In the rows, zero is written as 128.
Group and class of each row
[125 136 135 118 130 144 137 157 107 130 109 123 109 109 117 135 119 112
 145 154 115  94 158 125 138 143 137 124 149 151  98 144 113 137 127 131
 133 101 138 119 166  84  87  96 111 134 129 114]
G > Z140
[135 152 109 106 126 126 104 156 119 165 136 108 124  78 134 173 125 151
 134 117 165   4 139 154 128 198 125 186 150 195 128 172 102 119 124 214
 180 112 123 134 112 163 133 146 195  85 171 169]
F > Z870
[126 101 148 205 129 134   4 158 162  71 111 124 101 173 139  56 123 157
 125 152  82 135 141 132 151  97 134 108 126 119  81  93 146 121 129 126
 141 102 130 107 181 126 147  88  87 152 109 129]
G > Z310
[179 107 126  72 152 143 154 151 106 128 114 137 116  99 137 164 159  58
 124 122 107  35 172 117 100 187 142 135 132 150 109 134 112 118 128 132
 159  98 137 118 159 160  48 139 153 138 134 124]
G > Z140
[123 109 129 179  97 150 180 185 139 121 108 141 109 152 141 105 118 150
 132 158 105  98 131 146 146 138 131 121 139 154 105 149 105 111 119 131
 132 110 132 129 170 159 161 102 114 102 140 134]
G > Z140
[126 121 144 144 135 115 134 149 128 178 148 130 135  90 137 146 126 172
 136 120 181 110 125 132 123 151 121 139 139 189 130 121 117 106 127 178
 159 120 130 126 164 150 146 154 188  82 149 162]
F > Z870
[142  87 140 175 103 135 156 159 178  71  93 128  91 181 109  88 142 149
 122 167  84 117 142 136 142  99 126 118 151 113 102  97 143 110 137 113
 151 125 128 101 178 168 171  96 124 128 122 112]
G > Z140
[103 111 114 141 147 119 194 174 160  90 125 106  85 131 121  54 127 119
 130 138 100  87 143 107 116 116 128 138 128 133  86  86 151 134 125  99
 127 105 126 114 155 137  68 101 164 115 120 154]
G > Z310
[110 121 132 145 137 135 121 167 147  90 154 120 104 144 126 112 126 134
 118 155 112  80 139 124 137 110 115 128 132 130 101 114 129 168 139 111
 121 150 144 124 169 114 114 103  64 114 122 146]
G > Z574
[103 134 147 115 137 139 147 181 116 112  90 116 122 117 133  75 128 145
 138 153 109  88 122 113 154  88 128 128 155 150 115 104 145 128 146 119
 126 120 128 128 134 124 118  97  92 109 127 129]
G > Z574
[125 117 147 141 119 139 154 166 137  96 121 138 130 148 138  93 133 149
 139 129 124 108 144 134 105 138 119 136 126 122 101 125 129 136 157 141
 152 117 159 117 176 154 108 107 163 121 136 126]
G > Z140
[137 116 130 146  97 151 121 164 147 124 132 100 133 140 125 157 119 181
 138 126 139 114 123 135 131 123 115 128 144 129 130 141 108 125 121 181
 143 138 115 113 171 163 209 151 241  95 152 146]
F > Z870
[159  82 166 159 145  80 162  23 168  78 131 133 111 178 135 148 130 133
 124 161 129  64 162 127 104 136 121 116 117 134 116 131 128 136 135 119
 161 140 123 119 226 139 120 158 120 124 103 157]
F > Z727
[162 108 135 129 129 104 132 130 149 119 128 123 124 102 131 147 121 119
 133 135 142  93 144 130 124 142 127 168 119 122 112 143 125 132 136 170
 135 125 128 123 182 164 137 154 201 112 140 148]
F > Z727
[136 112 142 137 148 117 130 149 154 125 136 130 126 141 131 122 120 132
 132 130 146  70 140 138 107 150 139 117 132 138 117 129 134 132 121 175
 171 154 131 125 154 159 145 166 183 130 128 138]
F > Z870
[133 158 112 108 156 137  90 147 106 164 122 104 150  30 136 192 140 110
 153 113 167  11 189 139 110 252 141 158 145 139 134 170 104 133 150 167
 185 112 124 133 169 151  95 166 177  86 154 171]
F > Z493
[122 108 151 144 122 144 144 152 134  99 101 133 114 129 128 120 131 105
 129 190 111  85 145 125 150 125 137 126 138 155 121 118 115 113 149 128
 146 124 129 117 175 117 115  97  85 140 124 136]
G > Z574
[130  89 139 148 187 164 179 153 161  69 108 119  94 170 112  91 137 127
 125 174  95  52 159 125 111 118 122 123 128 152  97 113 178 140 139  83
 170 124 150 131 192 126  93 105  55 139  96 128]
G > Z574
[138  99 138 177 127  99 116 158 163 116 172 136 123 103 136 110 121 123
 166 140 141 114 137 117 119 139 122 129 124 120 113 143 112 120 110 159
 144 132 125 139 204 164 163 169 193 111 148 159]
F > Z493
[166 112 145 161 144 139 162 188 150  85 127 112 123 145 121  72 120 164
 128 149 108 117 134 144 152  93 131 130 130 127  98 176 134 112 138  80
 150 123 121 123 156 146 146 106 103 119 105 136]
G > Z574
[124 131 122 114 121 147 146 176 113 109 109 139  81 129 148 138 131 197
 138 141 119  36 133 137 139 141 135 149 150 131 127 125 130 118 114 121
 134 133 129 140 135 143 100 109 123 125 144 153]
G > Z574
[145  81 149 199 149 112 151 171 192  68 125  91 109 122 129  95 127 128
 130 160 129 120 170 119  87 124 121 107 122 124  97 105 128 154 135 111
 151 137 131  86 244 164 124 151 210 101  82 164]
F > Z493
[124 127 131 148 127 127 153 160 130  82 106 123 103 104 121 111 149 141
 131 153 116  84  61 136 131 130 113 138 139 146  98 110 121 122 125 123
 124 117 128 124 171 123  98  88  92  99 136 132]
G > Z574
